Below are the code and all the weights of a small trained network. Each question names an input and a target symbol and asks about switching units off, where a switched-off unit gives its printed mean instead of its output.

import numpy as np


def w(rows, s, z=0):
    codes = np.array(rows[::2]) - 128.0
    scale = np.full(codes.shape[1], s)
    scale[-1] = z or s
    return codes * scale


def f(y):
    return y / 2 * (1 + np.tanh(0.7978845608 * (y + 0.044715 * y**3)))


def softmax(a):
    e = np.exp(a - a.max(-1, keepdims=True))
    return e / e.sum(-1, keepdims=True)


def log_softmax(a):
    a = a - a.max(-1, keepdims=True)
    return a - np.log(np.exp(a).sum(-1, keepdims=True))


def net(x, mask):
    ids = ['ΓΩθμσφ'.index(c) for c in x.split()]
    T = len(ids)
    res = E[ids] + P[:T]
    r = res
    for j in range(2):
        rows = slice(3 * j, 3 * j + 3)
        q, k, v = (r @ M[0][rows].T for M in (Q, K, V))
        z = softmax(np.where(np.tri(T) > 0, q @ k.T / 3**0.5, -1e9)) @ v
        o = O[0][rows]
        res = res + np.where(mask[j], z, o[:, -1]) @ o[:, :-1]
    y = f(res @ A[0][:, :-1].T + A[0][:, -1])
    res = res + np.where(mask[2:26], y, B[0][:, -1]) @ B[0][:, :-1]
    return log_softmax(res[-1] @ U[:, :-1].T + U[:, -1])


Q, K, V, O, A, B = {}, {}, {}, {}, {}, {}
E = w([
[80,40,155,210,102],'Γ',
[108,252,73,148,124],'Ω',
[122,185,60,192,156],'θ',
[243,208,169,191,97],'μ',
[219,92,178,98,125],'σ',
[183,123,150,228,180],'φ',
],0.02)
P = w([
[191,63,67,119,111],'0',
[166,146,119,123,157],'1',
[153,167,157,118,174],'2',
[135,176,184,148,168],'3',
[118,178,211,169,157],'4',
[106,176,231,194,140],'5',
[97,171,253,220,109],'6',
],0.007)
Q[0] = w([
[47,9,109,22,105],'H1',
[78,183,135,230,98],'H1',
[118,96,105,172,98],'H1',
[183,128,171,232,146],'H2',
[2,81,18,97,61],'H2',
[43,99,52,99,72],'H2',
],0.0083)
K[0] = w([
[210,175,5,93,139],'H1',
[72,161,197,130,125],'H1',
[172,151,152,157,178],'H1',
[52,137,184,180,137],'H2',
[250,185,17,79,165],'H2',
[189,119,5,81,159],'H2',
],0.011)
V[0] = w([
[163,125,148,65,180],'H1',
[91,64,161,107,154],'H1',
[156,87,140,187,152],'H1',
[209,171,112,112,139],'H2',
[143,154,113,138,246],'H2',
[134,143,98,85,88],'H2',
],0.014)
O[0] = w([
[151,90,156,125,63,91],'H1',
[52,185,146,93,76,124],'H1',
[92,138,203,108,145,249],'H1',
[108,147,200,168,118,110],'H2',
[6,149,149,120,149,135],'H2',
[132,111,146,190,112,46],'H2',
],0.013)
A[0] = w([
[139,101,105,182,108,182],'N1',
[50,117,163,107,143,195],'N2',
[132,200,148,94,115,83],'N3',
[36,131,90,156,132,202],'N4',
[112,135,54,106,64,11],'N5',
[155,183,119,172,249,71],'N6',
[123,175,115,114,110,254],'N7',
[216,143,135,138,78,72],'N8',
[114,44,56,104,83,28],'N9',
[72,102,119,171,129,86],'N10',
[154,45,60,116,137,128],'N11',
[114,14,140,142,97,212],'N12',
[81,118,25,143,155,123],'N13',
[122,160,61,160,134,142],'N14',
[42,179,130,104,192,141],'N15',
[77,131,141,150,110,70],'N16',
[161,104,66,58,95,139],'N17',
[144,87,20,156,124,80],'N18',
[157,170,78,112,99,59],'N19',
[162,88,126,137,190,199],'N20',
[109,124,45,68,101,241],'N21',
[82,153,40,100,171,146],'N22',
[131,20,117,121,168,170],'N23',
[87,111,64,126,160,67],'N24',
],0.012,0.007)
B[0] = w([
[96,120,120,84,139,140],'N1',
[125,115,86,74,151,207],'N2',
[75,85,86,127,171,181],'N3',
[173,99,183,136,168,184],'N4',
[33,164,111,46,163,126],'N5',
[109,140,38,136,38,223],'N6',
[128,99,172,150,170,176],'N7',
[126,122,22,80,176,161],'N8',
[58,216,111,161,255,128],'N9',
[123,186,143,174,197,145],'N10',
[222,124,101,132,95,143],'N11',
[83,191,151,205,187,162],'N12',
[189,40,70,121,196,147],'N13',
[117,96,132,161,180,145],'N14',
[144,105,134,128,59,252],'N15',
[127,127,151,114,156,147],'N16',
[172,76,161,86,116,156],'N17',
[76,247,119,83,213,132],'N18',
[123,183,74,150,131,141],'N19',
[90,208,169,86,64,176],'N20',
[153,230,242,175,157,165],'N21',
[90,93,148,145,98,174],'N22',
[125,76,130,123,82,157],'N23',
[116,78,64,143,97,136],'N24',
],0.0095,0.021)
U = w([
[172,96,144,130,74,72],'Γ',
[56,230,75,128,221,8],'Ω',
[129,52,85,181,126,123],'θ',
[97,222,122,167,23,96],'μ',
[120,215,208,242,210,255],'σ',
[2,153,133,66,81,99],'φ',
],0.007,0.0058)

Each question gives the input, a string of symbols that net reads in full, and the target symbol t.
The units are the heads (3 rows each of Q, K, V and O) and the neurons (one row each of A and B). Each row of codes is followed by its name. A weight is (code - 128) times the scale printed after its matrix; where a second scale follows, it is the last column's (O, A, B and U).
mask holds one flag per unit, heads first, then neurons. A switched-off unit (its flag False) gives its mean, the last column of its rows in O or B, instead of its output. The means were averaged over made-up inputs and are rounded, as every weight is.
A unit's drop is (log p(t) with every unit on - log p(t) with that unit switched off) / (log p(t) with every unit on - log p(t) with every unit switched off).
The circuit of an input: a set's keep is (log p(t) with only the set's units on - log p(t) with every unit switched off) / (log p(t) with every unit on - log p(t) with every unit switched off). Starting from the 12 units with the biggest drops (on a tie, the unit counted first), units are removed one at a time, each time the one whose removal leaves the highest keep (on an exact tie, the one counted first), for as long as the keep stays at least 0.8.
circuit, biggest first: the units of the circuit, biggest drop first
k most important neurons: the k neurons with the biggest drops, biggest first
heads that matter: for each layer, one digit per head in row order, 1 if its drop is at least 0.15 and else 0, layers parted by /
input μ Γ θ Γ Γ Γ, target Γ: heads that matter	11
input φ φ Γ, target σ: 4 most important neurons	(N6; N10; N4; N12)
input θ φ θ, target φ: circuit, biggest first	(N15; H2)
input Γ φ Γ σ σ, target σ: circuit, biggest first	(H2; N21; N6; N15)
input φ σ σ θ μ μ, target μ: 2 most important neurons	(N6; N4)
input μ μ θ μ σ μ Ω, target σ: circuit, biggest first	(H2)
input σ σ θ φ Ω, target φ: 2 most important neurons	(N15; N2)
input Γ Ω Γ Ω Ω Γ Γ, target Ω: circuit, biggest first	(N18; H1; H2)
input Ω θ μ Ω, target μ: heads that matter	11
input Ω μ μ, target μ: circuit, biggest first	(H1; N6; N20)
input σ θ σ μ θ θ Ω, target θ: heads that matter	11
input σ σ φ θ Γ, target σ: 2 most important neurons	(N6; N12)
input Γ Ω Γ, target Ω: heads that matter	10
input σ Ω σ Γ σ θ σ, target Γ: heads that matter	01
input σ σ μ θ, target σ: 2 most important neurons	(N10; N4)
input σ Γ φ, target μ: 2 most important neurons	(N6; N2)
input σ Ω σ Ω, target σ: heads that matter	10
input Γ θ φ Ω, target φ: heads that matter	10
input Ω φ Γ φ φ Ω θ, target θ: heads that matter	01
input σ φ φ φ μ, target φ: heads that matter	01
